Here is a tiny trained network, its code and every weight. The questions are about switching its units off for an input and a class, where a switched-off unit gives its printed mean instead of its output.

import numpy as np


def w(rows, s, z=0):
    codes = np.array(rows[::2]) - 128.0
    scale = np.full(codes.shape[1], s)
    scale[-1] = z or s
    return codes * scale


def f(y):
    return y / 2 * (1 + np.tanh(0.7978845608 * (y + 0.044715 * y**3)))


def log_softmax(a):
    a = a - a.max(-1, keepdims=True)
    return a - np.log(np.exp(a).sum(-1, keepdims=True))


def net(x, mask):
    res = np.array(x, float).reshape(1, 3) / 4 @ E
    y = f(res @ A[0][:, :-1].T + A[0][:, -1])
    res = res + np.where(mask, y, B[0][:, -1]) @ B[0][:, :-1]
    return log_softmax(res[-1] @ U[:, :-1].T + U[:, -1])


A, B = {}, {}
E = w([
[145,140,2,184,128,168],'x0',
[154,15,201,114,45,212],'x1',
[30,85,152,131,179,200],'x2',
],0.0099)
A[0] = w([
[133,134,84,144,133,146,107],'N1',
[209,131,113,137,106,118,147],'N2',
[39,122,104,107,135,146,122],'N3',
[114,142,183,91,133,73,137],'N4',
[157,82,135,143,122,148,93],'N5',
[88,156,102,124,164,91,103],'N6',
[106,128,184,104,141,72,100],'N7',
[83,111,112,124,151,153,163],'N8',
[114,152,180,121,111,108,120],'N9',
[123,118,126,118,130,135,253],'N10',
[156,101,142,125,80,145,131],'N11',
[114,106,130,107,160,146,92],'N12',
[95,191,106,103,148,73,149],'N13',
[189,142,118,110,82,67,91],'N14',
[69,137,136,128,139,159,93],'N15',
[125,113,1,142,100,168,130],'N16',
[125,87,123,130,161,119,107],'N17',
[96,119,134,164,153,165,95],'N18',
[118,107,129,146,117,111,163],'N19',
[155,96,120,102,65,182,125],'N20',
],0.019,0.014)
B[0] = w([
[182,102,177,115,143,148,167],'N1',
[112,157,135,95,98,109,214],'N2',
[157,132,132,97,85,107,187],'N3',
[137,135,156,126,141,186,213],'N4',
[201,100,150,145,121,119,164],'N5',
[180,91,114,164,138,100,198],'N6',
[176,138,177,122,133,178,191],'N7',
[105,160,122,112,111,107,190],'N8',
[146,145,127,131,136,167,176],'N9',
[2,123,142,133,131,116,246],'N10',
[151,111,111,148,159,96,201],'N11',
[178,135,99,117,110,120,140],'N12',
[123,81,109,153,159,86,245],'N13',
[147,167,135,90,86,92,208],'N14',
[185,159,130,115,105,102,162],'N15',
[144,150,173,127,143,202,252],'N16',
[144,138,128,124,123,122,129],'N17',
[167,155,148,99,128,103,158],'N18',
[105,110,121,125,125,129,154],'N19',
[163,92,105,158,166,102,220],'N20',
],0.043,0.014)
U = w([
[185,54,184,171,188,46,139],'0',
[168,134,239,95,167,223,135],'1',
[165,162,199,19,65,34,159],'2',
[1,102,175,132,143,121,254],'3',
[151,131,106,102,110,125,60],'4',
[123,107,67,189,89,179,82],'5',
[154,154,80,130,99,159,64],'6',
[173,164,103,122,79,148,60],'7',
],0.0083,0.0082)

Each question gives the input, the list of numbers given to net, and the class t.
The units are the neurons (one row each of A and B). Each row of codes is followed by its name. A weight is (code - 128) times the scale printed after its matrix; where a second scale follows, it is the last column's (A, B and U).
mask holds one flag per neuron, in row order. A switched-off neuron (its flag False) gives its mean, the last column of its row in B, instead of its output. The means were averaged over made-up inputs and are rounded, as every weight is.
A unit's drop is (log p(t) with every unit on - log p(t) with that unit switched off) / (log p(t) with every unit on - log p(t) with every unit switched off).
The circuit of an input: a set's keep is (log p(t) with only the set's units on - log p(t) with every unit switched off) / (log p(t) with every unit on - log p(t) with every unit switched off). Starting from the 12 units with the biggest drops (on a tie, the unit counted first), units are removed one at a time, each time the one whose removal leaves the highest keep (on an exact tie, the one counted first), for as long as the keep stays at least 0.8.
units of the circuit, in order: the units of the circuit, biggest drop first
unit that matters most: the unit with the biggest drop
top k neurons: the k neurons with the biggest drops, biggest first
drop when u is switched off: that unit's drop, to one decimal
input [7,-3,-7], class 1: units of the circuit, in order -> [N16]
input [2,4,2], class 0: top 4 neurons -> [N20 N5 N2 N11]
input [-2,-3,-2], class 3: top 2 neurons -> [N20 N11]
input [-1,-1,4], class 2: top 2 neurons -> [N3 N15]
input [-8,-7,-5], class 1: top 2 neurons -> [N4 N7]
input [-5,0,7], class 2: top 2 neurons -> [N16 N3]
input [-5,7,7], class 0: top 4 neurons -> [N20 N14 N11 N2]
input [7,8,1], class 0: top 2 neurons -> [N20 N11]
input [2,3,-3], class 3: top 2 neurons -> [N6 N13]
input [3,4,2], class 0: top 2 neurons -> [N20 N5]
input [7,7,-8], class 2: top 3 neurons -> [N2 N14 N13]
input [5,5,5], class 0: top 2 neurons -> [N20 N4]
input [-8,-4,-5], class 1: drop when N4 is switched off -> 0.1
input [-3,-2,-2], class 3: unit that matters most -> N16
input [8,3,-3], class 1: drop when N18 is switched off -> 0.0
input [-8,-5,-7], class 1: drop when N7 is switched off -> 1.2
